Each row of numbers stands for one node and depends on some of the facts below. Use the named rows to name the rest.

Some facts about the nodes:
brade(k736, k774); brade(k42, k604); brade(k9, k852)
brade(k9, k199); brade(k9, k644); brade(k889, k774)
brade(k635, k454); brade(k168, k79); brade(k168, k240)
brade(k835, k247); brade(k715, k598); brade(k715, k687)
brade(k715, k309); brade(k350, k229); brade(k350, k774)
brade(k626, k199); brade(k626, k15); brade(k143, k432)
brade(k143, k430); brade(k51, k378); brade(k51, k938)
brade(k752, k464); brade(k729, k145); brade(k760, k240)
brade(k112, k41); brade(k118, k619); brade(k118, k620)
brade(k118, k35); brade(k490, k41); brade(k490, k821)
brade(k373, k15); brade(k802, k673); brade(k802, k35)
brade(k205, k297); brade(k205, k794); brade(k681, k473)
brade(k681, k247); brade(k577, k644); brade(k577, k684)
brade(k807, k487); brade(k807, k803); brade(k443, k297)
brade(k443, k673); brade(k443, k686); brade(k443, k229)
brade(k277, k534); brade(k277, k537); brade(k555, k613)
brade(k555, k684); brade(k989, k898); brade(k409, k837)
brade(k182, k593); brade(k182, k145); brade(k182, k684)
brade(k301, k957); brade(k301, k432); brade(k301, k613)
brade(k848, k41); brade(k848, k790); brade(k848, k666)
brade(k276, k306); groskas(k58, k240); groskas(k926, k970)
groskas(k754, k938); groskas(k432, k835); groskas(k830, k168)
groskas(k22, k684); groskas(k644, k898); groskas(k269, k973)
groskas(k896, k516); groskas(k35, k555); groskas(k736, k737)
groskas(k42, k112); groskas(k9, k620); groskas(k889, k684)
groskas(k598, k143); groskas(k635, k222); groskas(k168, k309)
groskas(k604, k378); groskas(k673, k516); groskas(k835, k898)
groskas(k464, k112); groskas(k715, k168); groskas(k473, k970)
groskas(k774, k143); groskas(k5, k760); groskas(k487, k112)
groskas(k350, k809); groskas(k724, k143); groskas(k593, k835)
groskas(k95, k309); groskas(k973, k970); groskas(k199, k353)
groskas(k613, k620); groskas(k18, k516); groskas(k13, k760)
groskas(k626, k867); groskas(k454, k5); groskas(k240, k620)
groskas(k247, k151); groskas(k472, k159); groskas(k51, k760)
groskas(k803, k774); groskas(k36, k151); groskas(k849, k378)
groskas(k666, k760); groskas(k542, k5); groskas(k686, k889)
groskas(k837, k516); groskas(k537, k182); groskas(k145, k752)
groskas(k159, k737); groskas(k606, k182); groskas(k222, k143)
groskas(k821, k630); groskas(k134, k970); groskas(k534, k555)
groskas(k619, k867); groskas(k151, k737); groskas(k112, k737)
groskas(k118, k752); groskas(k41, k848); groskas(k306, k835)
groskas(k490, k309); groskas(k790, k867); groskas(k373, k555)
groskas(k335, k630); groskas(k802, k222); groskas(k15, k737)
groskas(k318, k737); groskas(k631, k353); groskas(k205, k898)
groskas(k566, k889); groskas(k681, k752); groskas(k852, k896)
groskas(k309, k684); groskas(k577, k809); groskas(k807, k867)
groskas(k443, k159); groskas(k277, k760); groskas(k378, k729)
groskas(k555, k143); groskas(k297, k318); groskas(k430, k752)
groskas(k600, k752); groskas(k229, k835); groskas(k957, k143)
groskas(k989, k938); groskas(k409, k134); groskas(k353, k729)
groskas(k687, k309); groskas(k182, k760); groskas(k301, k896)
groskas(k848, k737); groskas(k794, k989); groskas(k79, k896)
groskas(k630, k970); groskas(k717, k898); groskas(k276, k889)
groskas(k237, k729); groskas(k304, k600)

Named rows:
k626: [  9  -1  -3 -14 -12  21  -6   7  -7 -27  11  -7  -2   2   0   7  19 -14
  18  -6 -37  -1  22  24  12   5  -1]
k760: [-21  23  25 -15  23 -11  -6  45  24   1 -21   4 -14  -9  16 -19 -50  29
  50  31  29  17   2  -3  10 -39  30]
k409: [ 21 -13   8   6 -22  -3 -14  -3  -6   1   3   5  -3   3  15  36  12   0
  -6 -22 -18   3 -13  14   7  -9  20]
k790: [ 16  -4   4  -1   2   2  -5 -15   0  -5   4 -10   5  -7   1   4  16  -9
  -5  -3  -9  -9  -1  -5  -6   5   7]
k794: [  8  -3   2   2  -1   2  -5 -12   3  -2  -8  -8   5  -6   6   3  18  -9
  -6  -2  -8  -3   2  -1  -7   7   2]
k830: [-10  -5 -13 -37   2   7 -18 -16  -6  26   4  14 -15   3  -5   7  23 -19
 -18  13 -31 -27   0 -18 -16 -15  -4]
k199: [  2  -1   1  -8  -2  12   4  -5  -3 -29   6  -6   9 -14   9   3  24 -11
   2  -2 -12 -10  11  10 -13  11  -4]
k432: [  1 -21  -5  15 -40  19 -11 -22  21   1  15 -35  -2  16  -5 -20  27   5
   0   9 -10  14  10 -24 -14   6   9]
k724: [ 14  -6  -1  20  21   4 -22 -15  -4  14   0 -12   8  -1  -9 -10  11  -7
 -11  -7  -1 -23  13  23   4  35  11]
k22: [ -3  -5  -9 -24   2   5 -14 -15  -4  16   2   6  -8   1  -2   6  20 -15
 -14   7 -23 -20   0 -13 -15  -8  -1]
k304: [  9  -5   2  -1   2   4  -5 -13   2  -8  -1  -7   7  -7   6   4  20  -6
  -6  -3  -7  -7   2  -1 -10   5   3]
k454: [ 12   6   7 -14  30  -9 -19  -1  17 -11 -23 -16  10 -10   7  -9   8  -5
   7  10 -16  16  -4 -12   2  -8  20]
k686: [ -6  -3  -8 -23  -1   3 -14 -17  -3  21  -4   9  -9  -1   0   7  21 -19
 -15  11 -27 -18  -1 -13 -12  -7  -4]
k430: [  9  -5   3   1   0   3  -5 -14   2  -6  -3  -7   7  -7   6   3  20  -5
  -7  -4  -7  -8   2  -1 -10   4   4]
k15: [ 37   3 -13 -21  -2  20  16   3 -13 -19 -18 -18   0  19 -21  11   3 -13
  12 -23 -18  -3  25   6  12   0 -22]
k666: [ 16   7   9 -12  30 -10 -17  -5  15 -11 -13 -18  11 -12   2  -7   7  -7
   8   9 -16  12  -6 -16   2  -7  23]
k151: [  5  17 -12  -6   1  -3  42  27 -10   0 -22   4  -4  24 -26   1 -51  12
  12 -16  38  16   2 -11  13 -13 -33]
k970: [-14   5   0   5 -29 -20  -2  39  -4   0   7  30  -4  10  13  44 -39   8
  -5 -32  30  32 -27   4   0  -4  29]

Name these rows:
No name comes twice in this set of rows, the named rows included.
[  7 -14  -4   9 -26  13  -9 -17  16  -2   9 -26  -1   9  -2 -11  23  -2
  -3   5  -8   7   8 -17 -13   7   7]	k717
[-12  -9  13  10   5   4  14 -22  -9 -22   6   1  11 -30  19  -1  32   9
  -1   3 -11 -17   0  11  -9  -5 -16]	k301
[  2  -8   1  -6  -3  13  -5  -5  -8 -18   9  -8   0  -3   0   5  18   0
  10  -8 -28  -1  12  12   6  -1   0]	k9
[ 37 -15  -2   7   3  -5  -6 -26  19  -2  10   9 -29  -8  19   2  16  -3
  -9   8 -13   8   3  18   5   3 -19]	k350
[  0 -19  -7   5 -23  18 -11 -16  11  -7  13 -27  -1  10  -7 -10  25   3
   0  -3 -14  12  11 -18 -12   6   8]	k644
[ -1  -2   6  -2   4   6  11 -14  -3 -30   3  -2  13 -27  17   3  31  -8
  -6  -1  -2 -18   5   7 -21  10  -9]	k852
[-52   6   7  12   1  -8  25  18  -5 -15  15  22   3 -18   9  -9 -22  25
  12   8  26  14  -8   2  -1  -9 -13]	k729
[  3 -13   4  22 -35  12  -6 -20  15   8   1 -20  -4   7   3 -12  24  -2
   6  16 -24  13   6  -6   3   3   0]	k205
[  0 -23  -7  15 -37  19 -13 -23  21  -1  18 -36  -3  15  -8 -19  27   6
  -1   6  -9  16  11 -26 -17   8  10]	k593
[ 36  -4  -2  -3   0  10  20 -13 -11   0 -21 -15  -2  13 -16   4   4   4
   8 -13 -13  -9   8   1  18 -17 -28]	k42
[-43  17   8   6   0  -8  35  22  -3 -32  10  26  12 -31  20  -6 -14   5
   4  12  42   0  -6   7 -20   8 -18]	k896
[  0 -11   0   1   6   4  -6 -17  -2  -5  -2  -8   5  -7   1   3  19   3
  -7  -9  -9  -3   1  -6  -9   0   3]	k613
[-19   0 -20 -30   1 -14  -1  10  14  26  33  55 -55   4   8  -2 -28   0
 -10  30   6  11  -7   2   0 -21 -31]	k889
[-31  14  -1   4  -5 -10  14  28   3  -8   8  17   2  -3   5  -3 -29   7
   5   5  32  16  -7  -3  -7   3   0]	k600
[-32  15   0   5  -7 -12  13  28   3   0  -1  17   2  -1   3  -3 -31   4
   6   6  30  19  -7  -3  -3   5  -1]	k620

Now the same nodes, written a new way:
Some rows with their names:
k205: [ -1  14  12   7 -12  -8  -8  13  -8  -2  -1  16  -6  23  -1  -8  -1  -3
 -12  -8   4  -3  -4   3  37  13   1  -1 -12   3  -1 -12   0   3]
k297: [  0   7   8   6 -14  -7  -5   9  -4  12   1   1  16  -4  -1  -8  -3  -3
 -13   1   6  -4   6   2   0  20  -5   2  -2  -5 -17 -12  -3  -6]
k821: [  1   3  27  14 -14   8 -16  29  -9  -2  19  -3   3  -3  16  22  -3  -5
   0  -3  -4  13   0   2  18  -1  -3  -5 -14  -8 -18  12  15   1]
k490: [  2  -2  46  23 -13  -7  -7  -3   1   0  -3   3   0   0   0  21  24  -8
 -11  11  -4  -1  -5   2   0   6   5   1 -27  -9  -1 -15  -4  27]
k41: [  1  -1  12   9 -11  -3 -11   7  -4  20   2  -3  26  -4   2  -8  -3   1
 -10  -2  -4  -4   1   2   1   9  -4   3 -18  -6 -17 -18  -5  -5]
k309: [  0   0  10  14 -12  15   4  -4  14  -1   0  -7   9  -3  31  25  31  -7
 -12  -9   3  -2  -5   8   1  42  43  -5 -24  -5  62 -15   3  45]
k715: [  2  -2  30  14 -14  -7  -2  -1   8   1  -4   3  -2  -2   5  13  41  -8
  -9  12   2  -2  -4   2   0  19  14   3 -25  -7   1 -10  -2  32]
k277: [  8  -2   8  15  13   7 -15  -5  -5  -1   1  -6  -4  -2  -2  -5  -4   4
  -9  16  -3  -2  -2   2   4   7  -4   0 -13   6  -6  42  -2   9]
k534: [  1  -2   7   5  -2   1 -18  -5  -3  -2  -3   5  -5   3  29  23  -3  -6
  -3  17  -2  -4  -4   3   5   2  -3  -4   0  14 -19 -14  -7  -6]
k464: [ -1   0   9   7  -9   5 -10  19   5  30   5  -5  35  -3  13  -7  -3  -3
   3  -4  -3  -3   3   2   8  22   2  13  -9  -4 -18 -13  -4   3]
k18: [  1   2  12   8 -11  -5 -12  12  -8  -2   3  -1  -7  -1   6  -2  -1  -4
 -10   2  -2  -5  -3   2  14   7  -4  -3 -11  -4 -15   4   1   1]
k373: [  1   3   7   8   5  -8 -21   0  -7  -1  -2  -3  -6  13  11  10  11  -8
   7   5  -1  -2  -5   3   3   0  -4  -6   7  10 -19 -16  -7  -3]
k774: [  4   9  11   8 -13   6 -20  -4  -8  -2  -3  -6  -7   9  20  18  -4  -7
 -10 -13   4   0  -5   5   0   7  -4  -3  32  -8  10 -19  -5  -5]
k487: [  9   0   9   7 -12  -1  -9   5  -2   7  -4  -3   8  -2   4  -7  -2   8
 -12  11  -3  -3  13   1   0   0   0  -6 -18  -6 -19 -11  -6  -4]
k729: [  0   5   8   7 -10  14   2  -7  -8  -1  -4  -5  -6  -2  12  -6   0  -7
  -9 -13  -3   0  -3  12  11   5  12  -5   1  -7  28   9   9  22]
k835: [  0  15   7   7   1  -9  14  -7  -5  -2  -4   5  -6  19  13  -7  -2  -7
 -11 -12  -4   2  -2  26  73  22  58  -4 -18   2  73 -18  -4  13]
k830: [  4  -2  27  20 -15  -7  -5  -3   9   0  -4   6  -4  -3   5  13  27  -8
 -12  19   2  -3  -3   2   0  18   9  -2 -25  -9   2 -11  -3  14]
k613: [  0  -2   8   9  -9  -4 -13   9  -3  -1   2  -1  -6  -2  19  -4  -1  -6
  -8   5  -1  -1   2   1  17  18  -2  -3  -6  -4 -12  -3   0   2]

Rows to name:
No name comes twice in this set of rows, the named rows included.
[  0  -1   7   7 -13  13   3  -6   2   0  -2  -5  -1  -3  30   9  18  -8
 -13 -11  -1   2  -5   8  -1  31  34  -5 -17  -5  51 -12   2  29]	k684

The same nodes again, as new rows of numbers:
Known rows:
k687: [ -9 -13 -21  -6  -4  14   1  -2  27   4  14 -14   6  -2 -30   7   1  -5
  -4   6  10   7 -17   2 -18  -3]
k309: [-13  -5 -20 -19 -14  18 -18  13   7  -2   0 -76   6  -2 -16  -3 -10  -4
  -7  12   5  -8 -25  10 -34  -2]
k182: [ -4  21   5 -16 -17 -55 -18 -16  14   3 -14 -29  14  -3   3   1  -2   2
   1   5   7 -43  15   2  -3  38]
k145: [  3  -3  -7   5   7  -9  -8  -6   5   4   6  16 -11  -2 -10   3   3   7
  -8  -5  14   0  -3  -2  13   2]
k534: [ 14 -12   4   8   8   0  11   3  -2   3  -3  11  14  -2  -5  -6   7 -12
  -1  -4  15  13   4  -4  -1 -13]
k555: [ 22   4  15  -8  -7 -20  -7  -3   2 -21 -22 -28  24  -5  19 -33  -7  -4
   4  -1  25   9   8   5 -17  18]
k898: [-16  12   2   8   1  -1  -8 -20  -8 -13 -19 -46   6   0   1  -6   8   7
  -5  23  -5  15   1   8  12 -19]
k205: [-14   5  11  11 -10  -9   0 -19  16 -12   3  26  16   2 -11   8   4   6
   4   1  -5  19   8   2   2 -12]
k686: [ -6  -4   0   6  -9   3 -20  11  -1   1  14  15   0  -1 -11  17  -2  -3
  -3 -15   2  -4  -5   1  -9 -19]
k852: [ 12  -4  -3  -8   4  -3   4   9   3   8  10  26 -24   6 -14  13   7  17
 -21   0   3   8  -8  -6   8   9]
k318: [ -6   4   1   7   2  11  -1  10  -8   4  -6 -31 -18  -2  36   8 -15  -1
   7   5  -8   0  -7   6 -14  17]
k41: [ 10   2 -18  21   9  20  12 -10 -15  -6   7  10 -23  -5   5  20   4 -13
   0 -12  -3   6 -14  -3  15  -3]
k619: [ -1  -1  -7  14   7   3 -19  16  -5  13   7   7 -10   0  -9   2   3   3
   3  -4  -4   7  16  -5 -15 -16]
k118: [ -4   3   0   4  -5  -3 -17  15   8   6   7  15   2   1  -9  -6  -2   7
  11  -4 -11  12  21  -6 -28  -3]
k516: [ 17   6   6 -18  -2   8   5  19 -19  -3  -9 -33 -25   6   8  -5  -8  20
   4   9  -3  -2  -4   3  -7   4]
k18: [  9  -4  -1  -5   2   5  13   8   3   7   7  18 -13   3 -10   4   0  10
   2  -2   2   7  -3  -4   2  -3]
k335: [ -3  -7  -4  -2   8  14   4  -4  -5  -7   4  25  11   4   4 -16   6  -4
  -3   3  -9 -11  10   0  20  -2]
k790: [ 14   2 -12   8   2  11  11 -11 -13 -12   4  12  -8  -2 -10   6  10  -6
  -1  -8  -1   4  -8  -4  18  -9]

Rows to name:
No name comes twice in this set of rows, the named rows included.
[ 14  -6  -1  22   7   0 -18  17  -9   9   2   9   4  -2  -3  -4   7  -9
   4 -10  12  16  19  -4 -24 -24]	k35
[ -3   1   0  -6  -4 -17  -5  -8  24  -1   7  30   6   0 -10  -3   0   8
 -11  -2   3   5  -2  -4   2  20]	k577
[ 21   3  16  -6  -6 -14  -2   0  -5 -17 -24 -37  23  -6  21 -33 -10  -6
  16  -1  23   7   8   5 -18   7]	k143
[  3  13  -7   8  -3  23  11   0 -14 -15  -7 -27 -20  -5  40  10 -13  -9
  10  -5 -17   4 -15   5  -9  24]	k112
[-21   2   4 -25 -19   7 -27  27 -14   2  -6 -51  20  -6  -4 -20 -18  -9
  -5  -5 -15 -14 -21   2 -25  -5]	k168
[ 10  -1 -15   4   9  24  10 -13 -23 -21   4  22   3   3   2 -12  12 -10
  -5  -4 -11 -11   2  -1  33  -7]	k821
[ 16 -16  -8   5   7   5  24 -13  23  -2   2   0   9   2 -13   1  10  -8
   2  12  24  21   4   2 -12  -1]	k598
[ -8   5 -12 -10  -6  -8 -42  11 -10  -3  -4 -51  -5  -6  -2  -8 -11   3
 -18  -4  12 -19 -22   7  -7   4]	k684
[-15   3   8  26  -1  -8  -5 -27   6 -13   2  21   5   3 -12  22  12   6
  -3   2   3  18   3   6  20 -32]	k229
[-4 -3  4 -6 -2  1 12 -2 10  4  4 20  8  1 -8 -5  1  0  4 -1 -4  7  2 -5
  0  2]	k807
[ -3   2 -13  -8 -17  13  -2  -2   1 -15  10   2  12  -7 -22  -5  -1 -12
  -3 -17 -11   3 -21  -5  -6  -3]	k490
[-30  17  13   9  -4  -6  -8 -29   0 -17 -25 -43  22  -1   0 -13   7   8
  -3  27 -15  27   2   7  14 -21]	k835
[  3  -1  -4   4   8  -6  -2  -5   5   4   5  10 -10  -5  -8  -2  -3   7
   8  -6  16   1   0  -2   9  -4]	k430

